What can hang from each mark:
Y: C N Z
H: K
J: L T
N: L Q
Z: E Q T
E: K L T Z
Q: Y Z
K: C
L: H N Y
T: H J K Z
C: E Y Z

Each row was made from one small tree. The marks that hang from a mark follow it in brackets, in alphabetical order. Every link used is in the known rows. Write each row's tree.
Known rows:
Z{E{K L{Y}} Q T{J}}: [ -9.9  29.2  -1.8  24.2  44.4  -8.7   5.8  28.2  49.1 -21.5  39.1 -12.7
  34.1   3.5 -34.0  -4.7  -3.8  17.9  10.3  20.3  -2.3 -29.8   8.8  14.6
  26.4  46.4  14.2  10.2   7.2 -12.7   4.3  20.4 -31.9 -17.9 -49.7  13.7
 -10.0  -6.4  -7.9  11.2  36.9 -34.6]
Y{Z{E{K L} Q T{J}}}: [ -4.2  20.5  -7.8  30.9  48.0  15.3  -3.2  -2.3  57.8 -12.5  34.6 -12.3
  36.8   7.7 -39.9  -7.2  -0.8  43.4  14.5   3.8   1.6 -27.2  -9.0   6.3
  26.1  37.7  -1.3  10.7  -4.3   2.6  17.2   3.7 -24.5 -29.9 -47.9  11.5
 -15.6  22.7 -15.0  16.2  16.4 -51.5]
N{Q{Y{C Z}}}: [  0.0  -9.3   0.3 -22.5  -4.1  26.8 -20.8  -9.7  23.2  27.8  23.9   9.5
  -3.3  55.7  -3.4  19.0  -3.5  -2.6  -1.6   2.1 -12.2 -13.7   9.5   1.4
  34.5  -0.3  -4.2 -24.6 -13.6  17.0  -5.0 -22.5  12.4 -16.6 -12.0 -17.5
  -7.5   9.8   9.7  -6.3 -16.6  40.8]
L{H Y{N{Q} Z}}: [-15.1   5.6  21.6  -6.7   2.9  -5.5 -35.0   9.1   7.5   4.2  38.1   4.9
 -33.4   7.2   9.9   7.1 -25.0   3.3  -3.9  -4.0   1.6 -20.2  20.8  23.9
  49.3  -1.5 -14.2 -18.3 -10.1  16.4 -27.9 -16.6  -5.1 -32.1  -0.6  -2.5
   7.3   8.2  32.7 -15.1 -25.7  -0.8]
N{L{H{K{C{E}}}}}: [  4.2  12.3   9.3  -1.9   7.0 -16.8 -44.0  -1.9  -0.9 -13.8   6.3  -9.4
 -10.4  -4.6  -8.2 -39.3 -23.2 -15.6 -10.9  23.8  -8.1  12.2  24.9  18.0
  16.3  19.4 -17.9   4.8 -18.9  18.2   3.0 -17.2   8.2 -33.0  -1.5  -6.7
 -18.4  53.6  11.1 -18.8  22.0  18.4]
K{C{Y{Z{E Q}}}}: [ 14.5   9.4   2.8  -7.9   2.6  23.7 -37.1   1.5  54.3  -8.8  15.8  -2.7
   2.4  15.9 -28.5   8.5  -2.7  27.3  -6.8   1.0 -34.5  -7.6  13.7  10.7
  37.2  15.0  23.9  -1.1 -10.5  -0.9  13.5  -0.1   2.4 -26.0 -17.2   9.3
  -9.5  28.6  10.2 -18.1  -2.5  60.9]
Z{E{L T{J K}} Q}: [  2.4  15.7 -18.8  13.7  41.1  -8.6  16.3   5.3  46.2  -7.6  22.5 -15.0
  41.1 -13.1 -30.9   6.7   3.0  36.2   8.2  -2.2  17.6  -7.2  -4.1  15.9
  18.9  46.2   7.1  10.2 -14.6 -13.2  20.4  -2.3   6.6   7.0 -62.0  -9.6
   5.9  23.9 -25.7   4.6  28.3 -31.1]
J{T{H K Z}}: [  5.0   8.2 -23.1  39.1  20.8 -20.6 -29.3   2.5  -9.3   1.1  -1.2 -16.2
   4.7 -29.4  -4.2 -10.6  12.1   1.9  14.7  -3.6  29.6   6.1  -8.6  12.7
  10.8 -15.0 -14.9   9.0 -12.5 -29.4   1.4  -3.1  -9.1  15.0 -58.0 -46.7
   6.2  20.3  27.9  -4.5   1.6 -13.4]
H{K{C{Y{N} Z{Q}}}}: [ 21.2  -8.6  22.0  -5.7   3.4   8.1 -33.9   2.3  36.4  -1.5  31.4   4.6
   5.0  21.4 -43.1  10.1 -11.8   8.6  -0.6  14.0 -48.5  14.0  30.3   4.9
  15.9 -15.9 -15.5  -6.0 -22.1  -5.2  13.3 -26.4 -10.9 -24.0 -11.7  17.6
   8.9  15.9  28.0 -35.0  -4.1  67.6]
E{K{C} L{Y{N}} Z{Q}}: [ -4.5  19.5   9.6  -0.2  13.4  23.9  13.4  31.3  17.1 -29.6  48.8 -44.0
   6.6  31.6 -31.8  34.6 -16.0  32.0 -14.0   8.3  -4.5   4.4   6.9  33.8
  50.4   8.2  -9.3   7.1   0.7  12.9   9.1 -14.1 -10.8  -9.0   0.7  12.3
  -0.9  10.5   6.9  -6.2   7.8  -4.8]
Q{Y Z{E T}}: [  8.0   0.9 -14.6  41.5  13.0  -2.1 -37.3   2.4  50.1  -8.1   5.5   3.1
  12.9  39.0 -38.2 -19.5  -6.2  -4.7  18.6   8.9 -18.5 -14.8   5.6 -16.9
  31.5  44.4   6.8  -0.5  -0.9  -1.8  -5.7  36.3 -12.5 -35.6 -39.7   2.2
 -19.4  -3.4   7.8  -0.8 -14.4  21.0]
H{K{C{E Y{N}}}}: [ 21.9   3.5  20.4   1.3   0.0   6.0 -29.5  16.3  15.6 -22.6  47.4 -11.5
  -7.4  -3.0 -23.3  -1.4 -19.9   0.4 -23.5  20.9 -18.7   7.7   5.2  21.7
  10.9   7.2   1.1  -9.6   1.7  -0.4   5.4 -27.2 -10.4 -16.4  -5.7  22.7
 -12.7  27.8  33.5 -29.4  13.3  57.0]
L{N{Q} Y{Z{T}}}: [-19.3   3.7   8.4   0.9   7.6   2.4 -36.9  13.6  18.2   8.5  40.9  26.4
 -22.0  33.3   5.8   3.0 -29.2   6.8  29.5  -1.3  -0.4 -19.1  10.3   9.7
  37.4  -7.5 -15.4  -4.8  10.2  15.4 -22.1   4.5 -20.8 -34.8 -16.9   2.5
  -6.2 -18.1  12.1 -18.4  -5.1   0.2]
Y{N{L} Z{E T}}: [ 16.2   3.7  20.6   9.4  16.0   9.9 -26.4  -2.2  24.9   0.5  37.1   4.5
  -3.7   5.5 -11.6  -9.4 -26.6  49.1   7.5  11.9  -2.6 -21.8   5.0   2.2
  26.1  24.0  -2.2   2.1  -1.6  21.5   1.3   8.3  -1.8 -38.8 -40.1   7.0
 -46.6  17.8  -7.4  -2.3 -21.8 -35.1]
L{N{Q} Y{C{E{T}} Z}}: [  2.2  23.2  22.1  -9.7 -12.3  13.0 -26.7  31.1  28.3   7.0  37.9  18.8
 -41.2  32.2   6.2  20.3 -48.8  13.8   9.7 -10.4  28.0   0.1   2.5  12.9
  44.3  17.0 -11.8 -16.0  13.1  13.6 -17.8 -19.1   1.2 -17.9 -29.4  -7.1
 -23.3  14.8  19.6 -17.9 -21.3  12.9]
T{H{K{C}} J{L} Z{Q}}: [-16.0  -6.4 -24.6   6.5  16.6   6.1 -29.1 -16.8   9.9 -16.7  32.8   5.0
  32.3  14.1  -6.5 -12.6  27.3  -1.8  -8.4  -0.7 -24.3  26.8  19.3  35.1
  11.6 -30.5 -15.9  14.2 -38.2 -14.1  30.5 -23.1 -25.9   1.8 -38.6 -33.2
   4.5  38.4  15.5   4.4  41.7  37.1]
C{E Z{Q}}: [ 17.3   2.4  22.6   2.0   5.1 -10.4 -27.9  -6.9  45.1   4.1 -27.5   9.7
  -3.0   5.4 -27.8  -6.7 -26.2  10.6   9.8   4.2   6.3   0.1  14.5 -10.9
  21.8   9.7   0.6  -0.6  -9.0  11.1   0.6   8.1  -0.4 -29.4 -20.7   8.1
  -1.1   2.6   8.3  10.4 -12.3  22.4]
K{C{E{Z{Q T}} Y}}: [ 13.2   1.4   4.8  15.8   9.9  21.1 -55.5  -0.1  63.8 -24.1   8.6 -10.3
  -8.5   2.1 -36.9   5.8 -21.3   9.1  -0.4  13.2  32.7  -2.9   8.1  13.4
  37.6   6.8  12.8  13.0 -12.4   3.4  18.9  18.9 -14.1 -33.1 -30.2   7.1
  -9.1  11.4  11.5  -2.8  11.2  37.2]
E{K{C{Y{N} Z{T{H}}}}}: [ 32.1 -15.3   4.7  39.2   8.3  -3.2 -34.4  22.5  18.3 -15.1  53.2  -7.7
 -23.4 -20.3 -51.3 -11.1 -13.0   5.4   8.4  13.0 -17.5   4.1  14.1  -3.6
  14.5 -13.9  -3.0  15.9  -6.6 -27.1  11.6 -11.1 -25.5 -39.6 -28.3  -0.3
 -14.1  25.8  16.0 -25.8 -10.6  19.2]
N{Q{Z{E T{J}}}}: [-14.7   1.6 -18.8  27.9  28.8  -7.3 -25.9 -27.2  52.7  -0.5  38.5  20.7
   7.1   4.0 -21.4 -20.9  -1.1   7.9  24.6   6.1  15.0 -33.6  12.1  -2.5
  23.4  33.9  -7.4   5.3 -18.0 -10.0   7.7  16.9 -16.5 -43.0 -51.5   1.1
  -7.3  16.6  -6.0   4.5  -2.7 -10.9]
H{K{C{E Y{Z{Q}}}}}: [ 12.3  11.8  15.0 -10.5   5.2  23.8 -51.1  -5.9  54.2  -9.6  20.3  -4.9
   4.2  20.2 -34.4  -2.8 -12.4   9.1 -13.0   7.2 -21.1   1.7  -1.3  14.0
  26.4   0.6  -0.7  -6.9  -6.8  11.3  12.2 -24.9  -8.0 -23.6  -8.6  17.0
   0.5  36.0  31.2 -22.1   6.3  64.6]
N{L Q{Y{C} Z}}: [  9.2  -9.6   7.4 -17.9 -11.5  10.5 -17.4 -20.8  17.3  35.7  19.2   5.6
  -2.1  53.5 -10.0   5.9 -14.5  -0.6  13.6  21.8 -12.5 -21.5  27.0  -8.4
  31.8  18.4  -3.9 -23.1 -24.4  20.6  -4.4 -15.0  37.4 -36.8 -22.3 -20.0
  -4.1  11.3  -5.1   1.4 -18.4  28.4]
Q{Y{C N}}: [ 12.3  -7.4   9.1   5.3 -10.1  17.0   3.4  18.4  -3.4   7.4  24.0  -2.1
   0.1  29.6  -9.8  27.6  -4.7   0.8 -13.3   8.0 -17.5   2.5  15.8   5.3
  17.2  13.3  -2.2 -26.0  -0.4   8.3 -17.2  -9.3   1.2  -4.7 -13.8  -6.5
 -27.6  -7.9  12.8  -4.3 -12.2  34.1]
C{E{T} Y{N}}: [ 32.9   5.5  33.7  14.5  -6.6  -3.5 -15.7  27.6  21.8 -15.3  27.5  -7.8
 -21.4 -29.3 -20.7   9.0 -28.5  19.0  -9.0   3.2  31.3  -1.3  -9.8   6.2
  11.6  20.7  25.5  -8.5   4.8  -8.8  -2.2  -8.5   3.8  -5.3 -30.6  14.1
  -5.7   9.2  16.5 -12.0 -14.8   7.2]
C{E{K T} Y Z}: [ 47.5  16.6  24.7  28.6   9.9 -19.7 -26.3  28.7  47.1  -8.5   4.6 -13.1
 -16.4 -11.1 -49.2 -14.0 -30.5   3.1  11.4   5.5  22.4   1.5 -12.8 -23.0
   7.1  21.6  14.9   5.1   2.1 -16.4  12.5 -22.3   5.6 -11.9 -35.9   5.3
   9.1  24.2  20.8 -12.0 -17.5   9.8]
J{L{N Y{C{E{K} Z}}}}: [ 31.5  21.5  29.5  21.5   1.2  -8.0 -21.5  51.4  19.6  -1.2  11.8   2.9
 -19.7  44.5  -1.4   4.8 -59.6   2.1   8.2  10.6 -18.1   9.2  23.4   1.6
  29.8  15.3 -11.2  -8.2  24.2  13.9 -10.0 -28.3  -1.5 -29.6 -34.4  -4.7
 -25.4  -5.1  30.6   7.5  -1.0  28.8]
T{H{K{C}} J}: [-16.2   0.3 -29.0   6.3  13.0  -4.0  -5.2  -7.1  -8.3 -14.9  46.2  -0.2
  13.4  -3.4 -17.1 -22.9  14.1 -14.3  -9.1   1.1 -14.9  16.9  -1.5  18.9
  -2.9 -11.3 -21.4   7.4 -19.0 -16.2  15.5 -26.1 -29.3   3.2  -6.9 -17.7
  -5.4  47.9   7.9 -21.2  34.6  23.9]
L{H{K} N Y{Z{E Q}}}: [-11.3  40.8  10.2  13.2  12.8 -10.6 -50.7  35.3  39.5  -4.9   4.2   5.2
   3.2  43.1 -10.9 -11.2 -31.0  -4.2  13.8   3.5 -34.1   3.5  25.8  17.6
  43.6  28.9 -37.6 -14.0   0.0  10.8 -28.8  -4.8 -36.5 -32.5  -7.2  18.3
 -10.2   1.4  51.7 -15.1   8.2  19.6]
E{K{C{Y}} T Z}: [ 19.2  17.3  -8.1  22.1   7.2  14.7 -13.0  26.5  28.8 -25.2  32.1 -35.3
  -7.2   7.2 -43.1   8.5   0.1   5.3  -3.5  -3.6  23.5  16.5 -16.2   3.2
  16.1   4.7   1.3  18.9  -8.1 -17.4  30.2 -27.5   0.7  10.3 -14.6  -7.6
   7.3  38.3  11.3 -26.7  -3.0  13.6]
T{J{L{H}}}: [ -9.6  -4.4  -4.6  25.1  18.3 -17.0 -17.1  -4.8  -4.3  -7.2   3.0   5.1
   5.5 -10.3  17.6 -16.3  -6.8  -4.8  -2.8  -5.7   0.7  -3.2  20.8  18.8
  12.1   2.8   3.0  -0.7 -22.5   4.7   0.3 -14.6   2.1 -15.9 -26.6 -27.4
  10.8  16.2   3.0  14.4  20.6  -6.9]
K{C{Z{E T}}}: [ 13.8  -8.0 -13.5  20.0  17.1  -3.0 -39.5   1.5  41.9 -18.4  10.5  15.6
 -10.0  14.4 -29.4 -21.8 -15.7   5.9  14.0   4.8 -26.2   9.1  24.9  -9.6
  22.4  15.6   0.0  24.1  -9.3  -9.3  20.8  27.0 -12.8 -34.8 -35.6  -5.6
 -31.7  27.1  -8.4 -23.5  -7.3  30.2]
Y{C N Z}: [ 10.9   0.0  12.0   2.3  -9.0  39.9   0.0  -1.1   6.9   8.2  31.3  -0.2
 -17.9  15.8   2.3  31.1 -17.2  31.1 -12.0 -13.2  -1.0   2.0  -2.6   7.0
  16.2  -2.6 -23.3 -19.4   2.0  16.0  -5.8 -23.8   1.5  -9.6 -10.4  -5.0
 -29.7  19.1  14.6  -1.7 -35.9  -5.8]
Q{Y Z{T{J}}}: [ -9.5  -7.3 -21.2  54.6  21.1  -5.8 -20.6 -17.1  30.6  -4.1  20.1   8.3
  16.8  24.7 -38.3 -16.0   3.5  -5.7  25.2  -4.3   0.4 -18.2  -3.8 -13.9
  20.6  25.4   0.0  -8.6 -11.6   6.3 -10.6  17.0 -13.7 -27.1 -42.0 -18.6
  -0.7   1.7   1.4  -0.6  -4.1  11.0]

Which tree is each row?
[  8.4 -24.3 -17.1  20.4   4.2  -2.1 -37.3  -5.3  14.2 -10.8  15.6  15.4
 -23.4  -3.7 -25.8 -23.0 -13.3  -3.4  16.2  -1.8 -10.1  16.9  15.2  -6.9
  16.9 -19.9  -8.2  25.6 -15.9 -15.7  17.1  17.4 -19.1 -31.3 -22.6 -22.4
 -15.6  29.6  -7.7 -19.5  -6.9  15.6] => K{C{Z{T{H}}}}
[  1.4   1.9  25.6 -24.8   1.8  17.3 -36.2 -16.5   5.5  29.4  45.0   5.0
 -17.4  22.4  11.4   1.7 -27.5  10.1  -5.1  17.8  -3.1  -8.8  30.8  19.0
  24.2  -2.8 -53.3 -22.3 -31.9  23.8  -4.7 -52.3   9.8 -38.7  -9.1  -6.4
 -15.3  40.7  23.7 -11.2 -17.4 -18.8] => Y{C N{L{H{K}} Q} Z}
[  7.3  -0.3  24.8   8.1  -1.8 -17.9 -14.2   4.0 -22.3   3.9   8.5  -6.8
 -16.7 -23.1   5.8  -8.6 -21.6  12.2  -0.3  13.7   4.1  -5.2  28.5  12.0
  14.2  11.3  -9.4  -7.9 -18.9  17.5 -17.3  -8.3  14.7 -30.8  -4.9  -6.4
 -12.0  13.9   1.4   0.1  -7.3 -27.6] => Y{N{L{H}}}
[ 30.9   2.8  33.4  -3.8  -7.6  19.4 -19.0   5.2  10.7  14.0  25.9  -8.0
 -12.0  35.7 -11.9  12.8 -40.5  31.7 -12.2  13.4  -0.6 -12.4   3.1   4.8
  39.9  27.8   5.3 -33.5  -1.3  45.7 -16.7 -23.5  24.4 -31.4 -27.3 -12.6
 -46.4  22.3  10.8   2.4 -24.1  19.8] => Q{Y{C{E} N{L} Z}}
[ 27.0   5.3  17.4  30.0   6.6   0.0  -0.9   8.2  29.1  -5.9  30.5  11.9
 -23.1 -11.1 -24.7  11.8 -38.8  27.8   1.3 -13.3  39.2  11.9   2.4  -5.0
  14.1  24.7 -11.9 -11.4 -11.4  -0.1   2.7 -20.5  -0.3  -9.8 -57.7 -18.7
 -29.8  37.6   6.6  -6.4 -27.7  -3.4] => Y{C{E{T{J}} Z} N}
[ 31.2   6.3  21.1  28.0   0.0  -2.2 -38.2  24.3  15.7 -13.0   5.7 -20.0
 -33.6   1.9   4.7   0.5 -78.3  20.3  16.0   5.0   9.2  -6.1   0.6  16.5
  43.0  22.2  13.0 -22.1  -2.5  24.6 -14.4 -17.0  12.1 -49.4   0.4   7.3
  11.1  19.7  24.6   1.7  12.3  -8.2] => C{E{L{H N}} Y{Z}}
[  9.4   5.9 -11.4  25.4  17.3   5.9 -45.0   1.6  60.1 -11.4  51.6  -3.8
  -4.5   6.8 -46.5 -17.9   6.7  -2.3  12.4  22.2 -20.3 -25.0  20.0  -1.6
  27.9  30.2   5.1  17.4  -6.2 -26.2  18.8   3.6  -7.3 -53.3 -35.0  17.5
  -7.3  28.3   7.2 -20.6  -5.0  33.1] => N{Q{Z{E{K{C{Y}}} T}}}
[  6.8  21.6 -20.8  18.3   5.5  -6.4  -4.4  35.0  12.0 -27.7  33.2 -16.6
  -1.2 -16.5 -38.5 -22.5  19.7   1.3 -10.2  -1.7  -5.8  21.8  -3.4   6.7
  11.4  25.7   2.3  32.6   0.9 -38.5  20.9  -3.4 -17.5   1.1 -24.4  -6.8
 -32.0  52.8  -6.1 -21.2   2.6   3.4] => Z{E{K{C} T{H}}}
[ -0.2  23.6  -8.5  29.9  34.8  -8.4 -11.2   4.3  36.2 -14.4  11.7  -7.7
  44.8   7.4 -16.3  -7.0  27.9  17.5  -1.5   6.4 -11.4  -5.3  16.9  17.9
  12.6  21.3   4.8   9.8 -16.8 -10.8  20.1  -9.3 -14.9  -3.9 -58.6 -10.6
  -8.3  11.5  10.9  31.9  27.8   4.5] => T{J{L} Z{E{K} Q}}
[ 16.8  14.3  -0.7  -3.5  12.8 -10.3 -15.2  42.6  20.7 -24.1  37.5  -3.1
  -3.1  65.6 -13.8  -5.4 -61.1   6.8  18.1  18.1 -64.4  23.3  25.3  13.1
  38.5  21.4 -13.8   1.5   3.2   3.6   9.8  -9.9 -13.2 -23.6  -5.1  10.4
  -8.3  20.0  16.2 -37.9  28.0  40.8] => H{K{C{Z{E{L{N Y}}}}}}
[ 36.8  -8.6   8.3  55.2  41.3 -25.4 -36.9  -0.6  49.9  -4.1  39.9   0.5
  -6.0 -34.4 -42.6  -6.6 -37.3  18.1  16.9  10.6  29.7 -24.7  -0.6  -3.0
  15.7  18.9   1.2  -9.3  -6.1   0.4  -1.5 -14.9  -8.3 -36.0 -71.1  -6.3
  -3.5   9.9  22.0  -6.0   2.4   8.8] => C{E Y{N} Z{T{J K}}}
[ 17.5 -16.4  -6.6  24.5   4.6  -8.6 -49.0  -2.0  26.7 -19.7  10.0  12.4
 -30.3 -12.5 -30.4 -31.5 -30.4  -2.8   9.4   3.8   8.5  14.2  10.3  -3.6
  25.3  -3.6   0.5  23.4  -8.4  -7.7  13.7  19.8 -19.4 -41.4 -29.4 -15.6
 -27.4  36.9  -0.7 -11.9  -5.1  20.8] => K{C{E Z{T{H}}}}
[ 17.3  -1.1  11.5  -0.2  -2.8  40.8  10.6  21.0  33.0  -3.2  24.8 -25.9
  11.3  52.4 -28.5  52.6 -25.4  34.8  -4.4  -0.2  23.4  15.8   3.0  15.6
  46.0  18.5  -5.7 -13.2 -21.4  11.4  10.9  -6.5   6.3   4.2 -31.5  -8.7
  -7.0   2.1  -2.9   5.2 -11.9 -10.5] => E{L T Z{Q{Y{C N}}}}
[  0.8  -5.3 -25.5  26.9  32.3 -13.0 -45.9 -11.7  61.8  11.9  24.0   2.9
  21.8  34.2 -40.9 -17.1   6.9 -11.2  22.5  17.5 -10.6 -31.5  12.9  -6.8
  39.8  41.9  -7.4   1.3  -8.0  -4.2  -3.1  16.6  -0.3 -42.2 -55.1  -3.8
  -4.6  -2.4   6.4  -3.9  -5.2  26.0] => N{Q{Y Z{E T{K}}}}
[  6.0   4.2  10.4 -15.3  13.2 -20.2 -50.0  -4.5  24.8  18.8   8.0  -0.5
  -2.3  36.2  -7.3 -25.6 -21.1   0.0   8.2  22.5 -18.2 -29.1  31.1   5.6
  54.7  33.8  11.3 -15.8 -31.8  26.2 -11.0  -8.3  22.7 -49.4 -18.0 -13.8
  -8.7  26.1   5.1  -5.9  -2.4  19.8] => N{L{H} Q{Y{Z{E}}}}
[ 13.0  18.0  -4.9  15.5  17.8  15.2  19.9  20.7  19.0 -19.7  20.6 -43.7
   7.7  18.7 -25.8  11.2 -18.1  23.7   5.2  -3.5  41.2  12.5 -31.1   2.7
  16.1  13.9 -11.2  18.6  -4.9  -3.5  30.9 -21.1   2.5  15.3 -12.2  -2.3
  13.7  25.6  -8.2   4.9   0.2 -63.5] => E{K L T Z}
[-13.1   3.6 -12.9  14.0  27.3   6.1  -7.2   6.4  37.0 -18.0  34.4 -15.3
  10.3  11.3 -16.4   9.4 -31.6  19.4  15.7   5.5  45.6 -15.0  -6.2  23.6
  43.1  -0.1   1.8   8.6 -18.3  -3.4  11.4  18.1 -35.7 -11.2 -35.5 -16.0
  14.3  -2.8  -1.6  20.0  32.0 -47.7] => E{L{Y} Z{Q T{H J}}}
[ -4.0  -1.1 -15.1  31.3  28.5 -18.0   2.1   6.8  -9.5   5.1  24.9   4.5
  25.2   5.2   9.7   0.7  -6.5  13.2  14.5  -5.9  -9.5  -1.7   7.7  19.6
   6.1   1.8 -13.2  -2.6   0.6  12.5  -2.9 -32.6   5.2  -7.0 -40.9 -23.2
   1.5  -3.9  -2.5   7.4  36.5   7.0] => T{J{L{N}} K}
[ 11.4 -12.8  25.7 -18.5  -3.6  -0.5 -12.3   3.6   8.4  10.9  44.0   2.7
 -11.6  -9.8  -0.2  19.7  -9.9   7.0  -3.5  19.4  -0.4 -22.8  17.7  13.5
  12.7  -9.5  13.6 -16.1 -11.1  -7.1  -3.0 -20.5   5.4 -19.3  -7.1  18.9
  15.5 -10.1  14.4 -10.8  -2.2  22.9] => C{Y{N{Q}}}
[ 10.1 -15.0  25.6 -18.2  -6.8 -12.6 -36.9  -0.1 -10.5   5.5  44.4  -2.7
 -30.5 -23.2   1.5  -1.6 -19.2   4.6  -5.6  28.1 -12.7 -15.6  52.0  27.2
  31.6  -1.3  13.2  -7.5 -35.2   6.6  -3.4 -24.6  29.3 -49.2  -4.6  -5.6
   4.4  30.3   0.9 -27.6   6.3  31.8] => K{C{Y{N{L{H} Q}}}}
[ -2.9  -1.2 -27.8  28.6   9.9 -12.6  -5.0 -10.2  -7.3 -11.3  18.4  -3.5
   0.0 -21.4  -0.6  -8.3   9.0  -1.1   8.7  -7.1  26.6   6.2  -7.6  11.6
   1.7 -11.5  -4.1  -0.6 -25.3 -17.2   5.6  -6.4 -18.4   8.4 -26.1 -36.1
   3.8  23.7  14.5  15.0  18.9 -10.9] => T{H J Z}
